Below are the code and all the weights of a small trained network. Each question names an input and a target symbol and asks about switching units off, where a switched-off unit gives its printed mean instead of its output.

import numpy as np


def w(rows, s, z=0):
    codes = np.array(rows[::2]) - 128.0
    scale = np.full(codes.shape[1], s)
    scale[-1] = z or s
    return codes * scale


def norm(h):
    return h / np.sqrt((h * h).mean(-1, keepdims=True) + 1e-5)


def f(y):
    return np.maximum(y, 0)


def softmax(a):
    e = np.exp(a - a.max(-1, keepdims=True))
    return e / e.sum(-1, keepdims=True)


def log_softmax(a):
    a = a - a.max(-1, keepdims=True)
    return a - np.log(np.exp(a).sum(-1, keepdims=True))


def net(x, mask):
    ids = ['αβγδεζηθλμπστφψω'.index(c) for c in x.split()]
    T = len(ids)
    res = E[ids] + P[:T]
    r = norm(res)
    for j in range(3):
        rows = slice(3 * j, 3 * j + 3)
        q, k, v = (r @ M[0][rows].T for M in (Q, K, V))
        z = softmax(np.where(np.tri(T) > 0, q @ k.T / 3**0.5, -1e9)) @ v
        o = O[0][rows]
        res = res + np.where(mask[j], z, o[:, -1]) @ o[:, :-1]
    y = f(norm(res) @ A[0][:, :-1].T + A[0][:, -1])
    res = res + np.where(mask[3:7], y, B[0][:, -1]) @ B[0][:, :-1]
    return log_softmax(norm(res)[-1] @ U[:, :-1].T + U[:, -1])


Q, K, V, O, A, B = {}, {}, {}, {}, {}, {}
E = w([
[199,71,124],'α',
[159,112,157],'β',
[99,101,172],'γ',
[95,3,104],'δ',
[135,99,191],'ε',
[165,105,209],'ζ',
[136,156,26],'η',
[136,31,133],'θ',
[76,139,107],'λ',
[9,113,2],'μ',
[95,164,122],'π',
[120,121,194],'σ',
[189,196,175],'τ',
[134,229,157],'φ',
[94,161,169],'ψ',
[124,139,176],'ω',
],0.015)
P = w([
[121,140,136],'0',
[79,120,200],'1',
[169,144,82],'2',
[162,129,169],'3',
[49,122,209],'4',
[202,139,4],'5',
],0.014)
Q[0] = w([
[134,101,111],'head 0',
[36,13,165],'head 0',
[12,103,172],'head 0',
[48,45,58],'head 1',
[253,115,62],'head 1',
[233,168,150],'head 1',
[196,120,68],'head 2',
[190,218,36],'head 2',
[129,1,59],'head 2',
],0.0065)
K[0] = w([
[116,131,56],'head 0',
[132,254,137],'head 0',
[183,205,156],'head 0',
[141,143,133],'head 1',
[166,33,67],'head 1',
[70,76,99],'head 1',
[127,92,73],'head 2',
[243,106,78],'head 2',
[105,139,85],'head 2',
],0.0085)
V[0] = w([
[188,14,140],'head 0',
[75,88,144],'head 0',
[104,125,30],'head 0',
[37,93,153],'head 1',
[46,159,166],'head 1',
[85,3,117],'head 1',
[148,16,155],'head 2',
[170,145,109],'head 2',
[132,63,116],'head 2',
],0.012)
O[0] = w([
[217,139,91,183],'head 0',
[93,60,57,146],'head 0',
[34,225,34,3],'head 0',
[64,2,77,136],'head 1',
[58,27,157,139],'head 1',
[131,44,16,129],'head 1',
[187,179,58,168],'head 2',
[103,176,181,120],'head 2',
[158,181,74,121],'head 2',
],0.0091,0.0052)
A[0] = w([
[116,178,109,2],'neuron 0',
[151,232,243,73],'neuron 1',
[35,147,3,223],'neuron 2',
[178,253,164,41],'neuron 3',
],0.0075,0.0081)
B[0] = w([
[159,69,158,128],'neuron 0',
[180,101,174,186],'neuron 1',
[28,254,67,253],'neuron 2',
[80,123,182,155],'neuron 3',
],0.0088,0.0042)
U = w([
[224,226,105,234],'α',
[179,180,177,3],'β',
[124,103,107,25],'γ',
[129,105,11,149],'δ',
[170,95,131,43],'ε',
[205,121,173,32],'ζ',
[103,229,151,160],'η',
[162,128,64,137],'θ',
[72,123,116,59],'λ',
[66,178,91,191],'μ',
[86,155,159,75],'π',
[136,75,141,62],'σ',
[148,191,206,69],'τ',
[104,192,235,133],'φ',
[79,117,188,126],'ψ',
[124,118,176,104],'ω',
],0.011,0.004)

Each question gives the input, a string of symbols that net reads in full, and the target symbol t.
The units are the heads (3 rows each of Q, K, V and O) and the neurons (one row each of A and B). Each row of codes is followed by its name. A weight is (code - 128) times the scale printed after its matrix; where a second scale follows, it is the last column's (O, A, B and U).
mask holds one flag per unit, heads first, then neurons. A switched-off unit (its flag False) gives its mean, the last column of its rows in O or B, instead of its output. The means were averaged over made-up inputs and are rounded, as every weight is.
A unit's drop is (log p(t) with every unit on - log p(t) with that unit switched off) / (log p(t) with every unit on - log p(t) with every unit switched off).
The circuit of an input: a set's keep is (log p(t) with only the set's units on - log p(t) with every unit switched off) / (log p(t) with every unit on - log p(t) with every unit switched off). Starting from all 7 units, units are removed one at a time, each time the one whose removal leaves the highest keep (on an exact tie, the one counted first), for as long as the keep stays at least 0.8.
circuit, biggest first: the units of the circuit, biggest drop first
top k neurons: the k neurons with the biggest drops, biggest first
heads that matter: for each layer, one digit per head in row order, 1 if its drop is at least 0.15 and else 0, layers parted by /
drop when u is switched off: that unit's drop, to one decimal
input α α γ α, target α: circuit, biggest first : [head 2]
input δ α φ δ δ, target φ: heads that matter : 110
input δ θ φ α, target δ: heads that matter : 010
input φ φ φ, target φ: heads that matter : 000
input λ δ σ, target δ: heads that matter : 000
input δ λ ε, target δ: heads that matter : 010
input δ λ ψ, target δ: heads that matter : 010
input δ λ ζ, target δ: heads that matter : 010
input α π γ, target α: heads that matter : 010
input α μ β β, target α: drop when head 1 is switched off : 0.2
input θ δ φ, target δ: drop when head 1 is switched off : 0.4
input α β θ ε, target α: drop when head 2 is switched off : 0.3
input δ δ ε, target δ: drop when head 1 is switched off : 0.3
input γ μ ε δ, target δ: top neuron : [neuron 2]
